Below are the code and all the weights of a small trained network. Each question names an input and a target symbol and asks about switching units off, where a switched-off unit gives its printed mean instead of its output.

import numpy as np


def w(rows, s, z=0):
    codes = np.array(rows[::2]) - 128.0
    scale = np.full(codes.shape[1], s)
    scale[-1] = z or s
    return codes * scale


def f(y):
    return np.maximum(y, 0)


def softmax(a):
    e = np.exp(a - a.max(-1, keepdims=True))
    return e / e.sum(-1, keepdims=True)


def log_softmax(a):
    a = a - a.max(-1, keepdims=True)
    return a - np.log(np.exp(a).sum(-1, keepdims=True))


def net(x, mask):
    ids = ['αβγζθλξπφψω'.index(c) for c in x.split()]
    T = len(ids)
    res = E[ids] + P[:T]
    r = res
    for j in range(2):
        rows = slice(4 * j, 4 * j + 4)
        q, k, v = (r @ M[0][rows].T for M in (Q, K, V))
        z = softmax(np.where(np.tri(T) > 0, q @ k.T / 4**0.5, -1e9)) @ v
        o = O[0][rows]
        res = res + np.where(mask[j], z, o[:, -1]) @ o[:, :-1]
    y = f(res @ A[0][:, :-1].T + A[0][:, -1])
    res = res + np.where(mask[2:6], y, B[0][:, -1]) @ B[0][:, :-1]
    return log_softmax(res[-1] @ U[:, :-1].T + U[:, -1])


Q, K, V, O, A, B = {}, {}, {}, {}, {}, {}
E = w([
[118,129,131,82],'α',
[73,98,149,128],'β',
[65,137,141,74],'γ',
[80,121,137,101],'ζ',
[113,134,132,70],'θ',
[143,139,141,64],'λ',
[249,134,167,71],'ξ',
[61,126,134,83],'π',
[77,104,168,119],'φ',
[80,123,124,88],'ψ',
[138,119,207,177],'ω',
],0.02)
P = w([
[96,8,149,117],'0',
[113,103,127,76],'1',
[115,108,127,91],'2',
[114,82,155,108],'3',
[116,86,171,108],'4',
[116,116,167,101],'5',
[115,108,181,107],'6',
[114,123,180,104],'7',
[104,122,181,114],'8',
[87,129,171,134],'9',
[112,140,178,107],'10',
[100,140,176,117],'11',
[83,155,165,133],'12',
],0.015)
Q[0] = w([
[118,124,113,230],'H1',
[172,205,185,42],'H1',
[56,93,111,66],'H1',
[254,159,108,163],'H1',
[94,184,47,118],'H2',
[136,254,83,129],'H2',
[149,246,109,52],'H2',
[28,119,156,142],'H2',
],0.0077)
K[0] = w([
[146,173,98,253],'H1',
[39,85,124,166],'H1',
[75,115,130,212],'H1',
[30,99,121,110],'H1',
[99,156,152,34],'H2',
[96,82,101,98],'H2',
[168,36,243,54],'H2',
[62,151,196,90],'H2',
],0.0072)
V[0] = w([
[208,254,128,188],'H1',
[96,87,184,135],'H1',
[65,100,146,138],'H1',
[60,186,166,231],'H1',
[118,53,82,226],'H2',
[193,172,220,151],'H2',
[237,193,113,170],'H2',
[176,145,226,72],'H2',
],0.0092)
O[0] = w([
[198,161,179,91,8],'H1',
[42,194,48,169,192],'H1',
[78,125,148,158,171],'H1',
[147,212,168,170,99],'H1',
[239,146,51,128,93],'H2',
[100,56,95,220,140],'H2',
[140,208,151,233,37],'H2',
[2,62,149,247,194],'H2',
],0.0078,0.015)
A[0] = w([
[158,159,160,223,187],'N1',
[104,100,106,163,254],'N2',
[117,119,8,145,131],'N3',
[156,198,122,156,102],'N4',
],0.013,0.0048)
B[0] = w([
[66,145,8,75,145],'N1',
[108,91,166,78,251],'N2',
[146,180,225,207,175],'N3',
[184,115,50,122,128],'N4',
],0.013,0.022)
U = w([
[137,54,248,145,255],'α',
[17,87,2,141,172],'β',
[142,90,97,161,71],'γ',
[160,80,126,146,28],'ζ',
[111,97,59,199,18],'θ',
[84,141,34,178,26],'λ',
[165,92,134,127,28],'ξ',
[158,79,107,150,32],'π',
[156,94,126,157,74],'φ',
[153,77,105,154,35],'ψ',
[200,50,156,139,55],'ω',
],0.0073,0.0029)

Each question gives the input, a string of symbols that net reads in full, and the target symbol t.
The units are the heads (4 rows each of Q, K, V and O) and the neurons (one row each of A and B). Each row of codes is followed by its name. A weight is (code - 128) times the scale printed after its matrix; where a second scale follows, it is the last column's (O, A, B and U).
mask holds one flag per unit, heads first, then neurons. A switched-off unit (its flag False) gives its mean, the last column of its rows in O or B, instead of its output. The means were averaged over made-up inputs and are rounded, as every weight is.
A unit's drop is (log p(t) with every unit on - log p(t) with that unit switched off) / (log p(t) with every unit on - log p(t) with every unit switched off).
The circuit of an input: a set's keep is (log p(t) with only the set's units on - log p(t) with every unit switched off) / (log p(t) with every unit on - log p(t) with every unit switched off). Starting from all 6 units, units are removed one at a time, each time the one whose removal leaves the highest keep (on an exact tie, the one counted first), for as long as the keep stays at least 0.8.
units of the circuit, in order: the units of the circuit, biggest drop first
unit that matters most: the unit with the biggest drop
top k neurons: the k neurons with the biggest drops, biggest first
heads that matter: for each layer, one digit per head in row order, 1 if its drop is at least 0.15 and else 0, layers parted by /
drop when u is switched off: that unit's drop, to one decimal
input ω φ φ ω ζ, target α: units of the circuit, in order	N3; N1
input γ λ ζ, target α: units of the circuit, in order	N3
input ω γ φ ξ θ λ ξ β γ γ ω φ ξ, target β: heads that matter	01
input γ θ α, target α: heads that matter	10
input β ω λ α π α π ω ω, target β: units of the circuit, in order	N1; H2
input ψ ω φ, target α: units of the circuit, in order	N1; N3
input λ β φ, target α: units of the circuit, in order	N3; N1
input π ζ β π ξ ω θ β ζ ω, target β: heads that matter	00
input γ ψ λ π, target α: heads that matter	10
input ψ ω φ θ, target α: heads that matter	00
input ω ω ω θ β ω ω β π, target α: heads that matter	01
input ψ ω α, target α: heads that matter	00
input γ β λ, target α: heads that matter	10
input θ ψ γ, target α: units of the circuit, in order	N3
input ψ λ β, target α: heads that matter	00
input λ γ γ ξ ξ π β ω β ψ, target α: heads that matter	00
input ξ λ ζ ω γ ψ, target α: top 2 neurons	N1; N3
input φ γ λ, target α: top 2 neurons	N3; N1
input γ φ γ ζ α θ ξ ω λ ξ, target β: top 2 neurons	N1; N3
input ξ α γ θ, target α: unit that matters most	N1
input γ γ β, target α: drop when H1 is switched off	0.2
input ω ζ π γ, target α: drop when H2 is switched off	-0.3
